Questions about the grid below.
1) What is the entry just right of -28?
2) What is the first entry in reading order?
array([[  9,  13,  11,  -7,   6,  15, -26,   1,  -2,   3,  -4,  20,  -9,
         -6, -12, -39],
       [  3,  12,  -2,  -5,  29, -10, -13,   0,   1,  -5,  -6,  10,  -9,
          3, -24,  -9],
       [ -4, -10,  -6, -10,   2,  -9,   2,   2,   1,   3,  -5,  -9,  -9,
          5, -28,  11],
       [ 22,   2,   0,   8,  33,  -1, -34,  -6,   2,   3,   3,   3,   5,
         -2,   5,   0],
       [-14,  -1,  -2,  -3,   7,   9,   7,   2,   1,   1,  10, -14,  -9,
         18,  -1,  -6],
       [  8,   0, -10,   6,  -7,  20,   5,  -4,   3,   1,  21, -21,  -6,
          7,  -8,  20],
       [ -3,  -4,  -1,   0,   6,  -1, -46,  -2,  -2,   0,  -8,  -3, -11,
         11,  15,  15],
       [ 18,   7,   7,  -6, -19, -19,   2,  -1,   2,   0,   6,   7,   1,
         15, -11,   4],
       [  5,  -4,   4,  -7,  11,   2, -18,   0,  -2,   4, -12,  -9,  -2,
         11,  -8,  -2],
       [  2,   5,  -3,  -3,   6,  -7, -17,   1,  -3,  -3, -24, -10,  -4,
          4, -12,   9]])
1) 11
2) 9

array([85, 58, 89, 65, 32, 69, 71, 40, 66, 24, 64, 79, 25, 71])
What is the fifth-last entry? 24
The 1st entry -> 85
The maximum: 89
The third largest entry: 79
What is the 5th entry? 32
The first entry from the right: 71
What is the 2nd entry from the right? 25

[[ 13  23  45  10]
 [-20  23  33 -15]
 [-23  16  23  -5]]
Indices start at 1.
The entry in row 1 and column 2 -> 23
The entry in the top-left corner -> 13
The entry at row 1, column 3?
A: 45
The entry just right of the smallest entry?
A: 16
The entry at row 3, column 1?
A: -23
The top-right entry is 10

W =
[[-25  -6  -9  12  11  22 -15   4  -6 -20  18]
 [-48   7  -7  -5  24  13  16  10 -27 -31   2]
 [ 33  -2   6  -2  45   1  11  24  -8   9  14]
 [ -8  -4 -31 -38  21 -21 -35  -7 -14  54  -3]]
Indices start at 1.
Find the entry in row 2 and column 1.
-48
Find the entry just left of -9.
-6
The bottom-right entry: -3
The entry in the bottom-left corner -> -8
Find the entry in the top-left corner.
-25
Find the entry at row 2, column 3.
-7
Find the entry just left of the largest entry.
-14
Find the entry at row 3, column 2.
-2
The entry in row 1 and column 3 is -9
The entry in the top-right corner -> 18
Find the bottom entry of the column that holds the largest entry.
54
The entry directly below 13 is 1
Find the entry at row 3, column 1.
33
The entry just right of the smallest entry: 7
Find the entry just left of -38.
-31
The entry just right of -21: -35
The entry directly above the largest entry -> 9
Find the entry just left of 2.
-31

Read these off the matrix that follows.
1) Which number is the entry in the bottom-left corner?
2) Which number is the entry just left of 107?
3) Which number is the second entry on the diagonal from the top-right corner?
4) Which number is the 1st entry, reading row by row?
5) Which number is the entry just left of 152?
6) Which number is the smallest entry in the last row?
7) Which number is the fourth entry in reading order?
8) Which number is the last entry, reading row by row?
[[111 170 133 108 151 149 114 128 152  75 100 116 107 130 135  77]
 [111 123  81 137  73 176 224 170 153 171  44 123 153  95 167 144]]
1) 111
2) 116
3) 167
4) 111
5) 128
6) 44
7) 108
8) 144

[[ -5 -25 -28  15  -1  -5 -14 -14]
 [ -6  -6  -8  -8   0  -7 -18   6]
 [-23  -9  11 -28   0  -3 -53  30]
 [-22  48  29  41  -1   6  46  -5]
 [ -2  -4 -12  -5   0  -8  -9   1]
 [ 45 -45 -30 -19   0   5  -2 -21]
 [ -7  -7  -9  -8   0  -7 -19   6]
 [  8  -3  21  36  -1  27  36 -23]]
Counting starts at 1.
The entry directly below the largest entry? -4
The maximum? 48
The entry in the top-left corner? -5
The entry directly below 29 -> -12
The entry directly below 5 -> -7
The entry in the bottom-left corner? 8
The entry in row 3 and column 2: -9
The entry at row 2, column 1? -6
The entry in row 1 and column 2? -25
The minimum? -53
The entry in row 1 and column 3? -28
The entry at row 2, column 2 is -6
The entry in row 3 and column 1? -23
The entry directly above 11 -> -8
The top-right entry? -14
The entry in the bottom-right corner? -23
The entry just left of the smallest entry? -3
The entry just right of the smallest entry -> 30
The entry directly above -18: -14
The entry directly above the smallest entry is -18
The bottom entry of the column that holds the largest entry? -3

Questions about the grid below. Counting starts at 1.
1) Report the bottom entry of the column that holds the smallest entry.
2) Report the top entry of the column that holds the smallest entry.
3) Report the entry at row 2, column 1.
4) Report the entry at row 1, column 1.
5) Report the bottom-left entry.
6) Report the bottom-right entry.
7) Report the entry at row 1, column 3.
8) Report the entry at row 1, column 2.
[[ 16  12 -20  19 -29 -27  29  18  24  20 -25  11 -34]
 [-29  -8   2 -15  23  22 -14  -8 -29  15  21 -18  24]
 [-32 -17  12 -24  23  20 -21 -12 -29  -7  22 -14  29]
 [  7 -24  -9 -22  22  34 -16 -40  -1 -17  22  10  30]
 [-30 -22  24 -32  -5   9 -14  16 -24   7  10  -8  -6]
 [-32 -14 -12 -19   7  -5 -16 -10 -26  29   3   7  -1]
 [ 14   3 -29   7  22  13   6 -29  10   2   7   2  25]
 [ 30 -11 -19   3 -18 -10  17 -21  21  14 -21  43 -30]
 [ 18   5 -23  14 -17 -13  22 -17  12  22 -19  16 -24]
 [-18  29  18  22   2  -3   8  27 -12  -5   8 -34  16]
 [  8 -25  15 -30  -6  10 -16 -14  -2  -1   6  16 -21]]
1) -14
2) 18
3) -29
4) 16
5) 8
6) -21
7) -20
8) 12
